Below is a small trained network, with its code and all its weights. Each question gives an input and a target symbol and asks what happens when units are switched off, that is, made to give their printed mean instead of their output.

import numpy as np


def w(rows, s, z=0):
    codes = np.array(rows[::2]) - 128.0
    scale = np.full(codes.shape[1], s)
    scale[-1] = z or s
    return codes * scale


def f(y):
    return np.maximum(y, 0)


def softmax(a):
    e = np.exp(a - a.max(-1, keepdims=True))
    return e / e.sum(-1, keepdims=True)


def log_softmax(a):
    a = a - a.max(-1, keepdims=True)
    return a - np.log(np.exp(a).sum(-1, keepdims=True))


def net(x, mask):
    ids = ['γεζηθμξτψ'.index(c) for c in x.split()]
    T = len(ids)
    res = E[ids] + P[:T]
    r = res
    for j in range(2):
        rows = slice(2 * j, 2 * j + 2)
        q, k, v = (r @ M[0][rows].T for M in (Q, K, V))
        z = softmax(np.where(np.tri(T) > 0, q @ k.T / 2**0.5, -1e9)) @ v
        o = O[0][rows]
        res = res + np.where(mask[j], z, o[:, -1]) @ o[:, :-1]
    y = f(res @ A[0][:, :-1].T + A[0][:, -1])
    res = res + np.where(mask[2:10], y, B[0][:, -1]) @ B[0][:, :-1]
    return log_softmax(res[-1] @ U[:, :-1].T + U[:, -1])


Q, K, V, O, A, B = {}, {}, {}, {}, {}, {}
E = w([
[217,172,159,118,176,104],'γ',
[95,224,187,73,73,97],'ε',
[32,18,128,255,182,47],'ζ',
[45,195,79,117,9,208],'η',
[217,114,14,150,91,192],'θ',
[162,217,29,152,20,164],'μ',
[186,160,156,169,88,49],'ξ',
[42,104,86,178,83,223],'τ',
[228,120,106,142,170,63],'ψ',
],0.008)
P = w([
[129,2,10,170,44,203],'0',
[76,181,80,146,149,125],'1',
[117,157,104,130,171,124],'2',
[94,172,109,142,158,128],'3',
[80,155,107,117,139,150],'4',
[94,169,92,144,150,146],'5',
],0.0077)
Q[0] = w([
[148,160,42,209,62,236],'H0',
[182,121,190,101,170,7],'H0',
[220,108,210,77,227,37],'H1',
[66,55,253,155,138,98],'H1',
],0.0064)
K[0] = w([
[115,33,82,197,35,204],'H0',
[76,175,220,123,177,112],'H0',
[92,254,214,95,185,74],'H1',
[170,192,172,159,214,62],'H1',
],0.0084)
V[0] = w([
[45,1,151,168,122,170],'H0',
[210,144,32,149,75,158],'H0',
[150,50,111,198,165,170],'H1',
[210,66,93,138,233,107],'H1',
],0.0085)
O[0] = w([
[22,70,69,100,240,182,253],'H0',
[124,141,128,192,2,199,238],'H0',
[95,104,193,181,212,190,245],'H1',
[194,235,182,205,195,251,149],'H1',
],0.0072,0.0077)
A[0] = w([
[116,105,29,41,100,108,126],'N0',
[50,88,82,136,56,103,214],'N1',
[255,146,178,130,71,102,152],'N2',
[63,57,91,151,52,144,42],'N3',
[69,99,186,134,206,100,9],'N4',
[86,100,124,96,215,137,253],'N5',
[96,39,166,184,158,88,128],'N6',
[92,83,226,200,99,68,45],'N7',
],0.0073,0.0053)
B[0] = w([
[141,22,114,2,214,105,145],'N0',
[198,125,187,59,97,72,210],'N1',
[45,146,57,65,125,228,138],'N2',
[197,106,227,190,151,119,187],'N3',
[133,33,123,134,33,189,176],'N4',
[119,185,105,98,157,58,245],'N5',
[199,199,114,162,142,76,190],'N6',
[59,118,69,66,229,59,136],'N7',
],0.0074,0.012)
U = w([
[47,135,48,47,195,236,83],'γ',
[127,31,105,34,132,102,87],'ε',
[135,168,189,147,253,22,254],'ζ',
[142,123,60,60,87,73,130],'η',
[143,203,104,104,91,132,158],'θ',
[123,183,49,99,64,135,127],'μ',
[185,140,145,171,31,77,103],'ξ',
[111,178,102,140,117,155,94],'τ',
[126,119,143,182,121,221,54],'ψ',
],0.0067,0.0049)

Each question gives the input, a string of symbols that net reads in full, and the target symbol t.
The units are the heads (2 rows each of Q, K, V and O) and the neurons (one row each of A and B). Each row of codes is followed by its name. A weight is (code - 128) times the scale printed after its matrix; where a second scale follows, it is the last column's (O, A, B and U).
mask holds one flag per unit, heads first, then neurons. A switched-off unit (its flag False) gives its mean, the last column of its rows in O or B, instead of its output. The means were averaged over made-up inputs and are rounded, as every weight is.
A unit's drop is (log p(t) with every unit on - log p(t) with that unit switched off) / (log p(t) with every unit on - log p(t) with every unit switched off).
The circuit of an input: a set's keep is (log p(t) with only the set's units on - log p(t) with every unit switched off) / (log p(t) with every unit on - log p(t) with every unit switched off). Starting from all 10 units, units are removed one at a time, each time the one whose removal leaves the highest keep (on an exact tie, the one counted first), for as long as the keep stays at least 0.8.
units of the circuit, in order: the units of the circuit, biggest drop first
most important unit: the unit with the biggest drop
which heads matter: for each layer, one digit per head in row order, 1 if its drop is at least 0.15 and else 0, layers parted by /
drop of u: that unit's drop, to one decimal
input θ θ θ γ μ, target ψ: units of the circuit, in order : H0; H1; N5
input τ θ η, target ζ: most important unit : H1
input τ ξ ζ η, target ζ: units of the circuit, in order : N3; H1; N4
input η τ ξ τ, target ε: which heads matter : 01
input θ ζ ζ μ η, target ψ: which heads matter : 11
input ζ ζ θ, target γ: which heads matter : 10
input ζ θ τ θ θ, target γ: units of the circuit, in order : H0; N3; H1
input η γ γ μ, target ε: units of the circuit, in order : H1; N0
input ε η μ, target η: drop of H0 : 0.2
input ζ ζ η, target γ: drop of H0 : 0.4
input μ ε θ θ γ τ, target ξ: drop of N1 : 0.2
input μ ζ γ ζ ψ μ, target ξ: drop of N3 : 0.2
